Below are the code and all the weights of a small trained network. Each question names an input and a target symbol and asks about switching units off, where a switched-off unit gives its printed mean instead of its output.

import numpy as np


def w(rows, s, z=0):
    codes = np.array(rows[::2]) - 128.0
    scale = np.full(codes.shape[1], s)
    scale[-1] = z or s
    return codes * scale


def f(y):
    return y / 2 * (1 + np.tanh(0.7978845608 * (y + 0.044715 * y**3)))


def softmax(a):
    e = np.exp(a - a.max(-1, keepdims=True))
    return e / e.sum(-1, keepdims=True)


def log_softmax(a):
    a = a - a.max(-1, keepdims=True)
    return a - np.log(np.exp(a).sum(-1, keepdims=True))


def net(x, mask):
    ids = ['βγδζηλπτψω'.index(c) for c in x.split()]
    T = len(ids)
    res = E[ids] + P[:T]
    u = 0
    for l in range(2):
        q, k, v = (res @ M[l].T for M in (Q, K, V))
        z = softmax(np.where(np.tri(T) > 0, q @ k.T / 3**0.5, -1e9)) @ v
        res = res + np.where(mask[u], z, O[l][:, -1]) @ O[l][:, :-1]
        u += 1
        y = f(res @ A[l][:, :-1].T + A[l][:, -1])
        res = res + np.where(mask[u : u + 8], y, B[l][:, -1]) @ B[l][:, :-1]
        u += 8
    return log_softmax(res[-1] @ U[:, :-1].T + U[:, -1])


Q, K, V, O, A, B = {}, {}, {}, {}, {}, {}
E = w([
[153,2,224],'β',
[160,162,131],'γ',
[62,82,101],'δ',
[93,95,122],'ζ',
[175,135,147],'η',
[160,159,135],'λ',
[207,139,165],'π',
[96,99,115],'τ',
[130,132,125],'ψ',
[178,160,145],'ω',
],0.019)
P = w([
[148,133,42],'0',
[46,137,215],'1',
[61,161,232],'2',
[43,150,237],'3',
[235,72,59],'4',
[227,126,43],'5',
[226,91,36],'6',
[157,121,1],'7',
],0.0058)
Q[0] = w([
[144,2,123],'L0H1',
[249,126,6],'L0H1',
[187,136,181],'L0H1',
],0.0085)
K[0] = w([
[90,77,153],'L0H1',
[2,166,25],'L0H1',
[83,131,187],'L0H1',
],0.0078)
V[0] = w([
[163,40,186],'L0H1',
[216,254,109],'L0H1',
[157,181,111],'L0H1',
],0.0076)
O[0] = w([
[190,102,101,192],'L0H1',
[89,133,254,2],'L0H1',
[102,112,149,76],'L0H1',
],0.0054,0.0038)
A[0] = w([
[144,178,113,123],'L0N1',
[145,109,247,253],'L0N2',
[254,138,125,169],'L0N3',
[161,119,88,93],'L0N4',
[53,96,83,128],'L0N5',
[136,213,35,165],'L0N6',
[166,219,155,166],'L0N7',
[143,144,185,197],'L0N8',
],0.0082,0.0065)
B[0] = w([
[96,96,130,130],'L0N1',
[49,71,74,235],'L0N2',
[114,91,183,254],'L0N3',
[124,183,170,144],'L0N4',
[214,174,139,180],'L0N5',
[189,41,29,214],'L0N6',
[1,40,194,169],'L0N7',
[50,55,90,173],'L0N8',
],0.0063,0.0049)
Q[1] = w([
[46,104,108],'L1H1',
[172,229,191],'L1H1',
[255,128,189],'L1H1',
],0.0095)
K[1] = w([
[245,120,109],'L1H1',
[96,183,103],'L1H1',
[45,167,166],'L1H1',
],0.013)
V[1] = w([
[138,150,41],'L1H1',
[147,86,221],'L1H1',
[167,119,2],'L1H1',
],0.0094)
O[1] = w([
[184,127,200,125],'L1H1',
[101,34,1,176],'L1H1',
[191,59,159,254],'L1H1',
],0.0088,0.0032)
A[1] = w([
[104,122,109,255],'L1N1',
[186,121,142,103],'L1N2',
[117,62,121,94],'L1N3',
[39,166,102,56],'L1N4',
[114,43,128,117],'L1N5',
[90,83,137,68],'L1N6',
[132,231,118,97],'L1N7',
[144,164,247,81],'L1N8',
],0.012,0.0081)
B[1] = w([
[111,110,229,252],'L1N1',
[2,108,44,159],'L1N2',
[126,224,119,209],'L1N3',
[120,107,67,156],'L1N4',
[131,226,145,254],'L1N5',
[212,163,92,157],'L1N6',
[132,139,88,118],'L1N7',
[178,114,2,176],'L1N8',
],0.0081,0.0093)
U = w([
[174,237,110,47],'β',
[101,126,146,111],'γ',
[163,89,64,74],'δ',
[166,105,130,126],'ζ',
[116,156,129,102],'η',
[99,124,147,143],'λ',
[111,175,55,28],'π',
[172,103,133,165],'τ',
[155,116,245,254],'ψ',
[96,141,108,87],'ω',
],0.011,0.0062)

Each question gives the input, a string of symbols that net reads in full, and the target symbol t.
The units are the heads (3 rows each of Q, K, V and O) and the neurons (one row each of A and B). Each row of codes is followed by its name. A weight is (code - 128) times the scale printed after its matrix; where a second scale follows, it is the last column's (O, A, B and U).
mask holds one flag per unit, layer by layer, with each layer's heads first. A switched-off unit (its flag False) gives its mean, the last column of its rows in O or B, instead of its output. The means were averaged over made-up inputs and are rounded, as every weight is.
A unit's drop is (log p(t) with every unit on - log p(t) with that unit switched off) / (log p(t) with every unit on - log p(t) with every unit switched off).
The circuit of an input: a set's keep is (log p(t) with only the set's units on - log p(t) with every unit switched off) / (log p(t) with every unit on - log p(t) with every unit switched off). Starting from the 12 units with the biggest drops (on a tie, the unit counted first), units are removed one at a time, each time the one whose removal leaves the highest keep (on an exact tie, the one counted first), for as long as the keep stays at least 0.8.
circuit, biggest first: the units of the circuit, biggest drop first
most important unit: the unit with the biggest drop
top k neurons: the k neurons with the biggest drops, biggest first
k most important neurons of layer l: the k neurons of layer l with the biggest drops, biggest first
drop of u: that unit's drop, to one decimal
input δ ψ δ, target δ: most important unit => L1N8
input γ τ ψ ω γ ω, target ψ: circuit, biggest first => L1N8, L0N3
input δ ψ π, target δ: top 2 neurons => L1N8, L0N2
input ψ ψ τ ψ, target ψ: top 2 neurons => L1N2, L1N8
input τ ψ ψ λ ψ λ, target ψ: top 3 neurons => L1N8, L0N7, L0N3
input ψ ζ ζ, target ψ: top 2 neurons => L1N8, L1N2
input ψ τ δ δ, target ψ: top 2 neurons => L1N8, L1N2
input ψ ψ η τ, target ψ: circuit, biggest first => L1H1, L0N6
input ψ π ζ, target ψ: 2 most important neurons of layer 0 => L0N2, L0N6
input δ ψ δ ψ, target δ: top 2 neurons => L1N8, L0N6
input δ δ ψ τ, target δ: top 2 neurons => L1N8, L0N6
input ψ γ λ ψ ψ τ τ β, target β: top 4 neurons => L1N5, L1N3, L0N2, L1N6
input λ η ψ ψ β, target β: drop of L1N3 => 0.3
input ψ ψ ω τ, target ψ: most important unit => L0H1
input π ψ ψ η, target π: drop of L0N2 => 0.2
input δ ψ λ, target δ: drop of L1N8 => 2.3
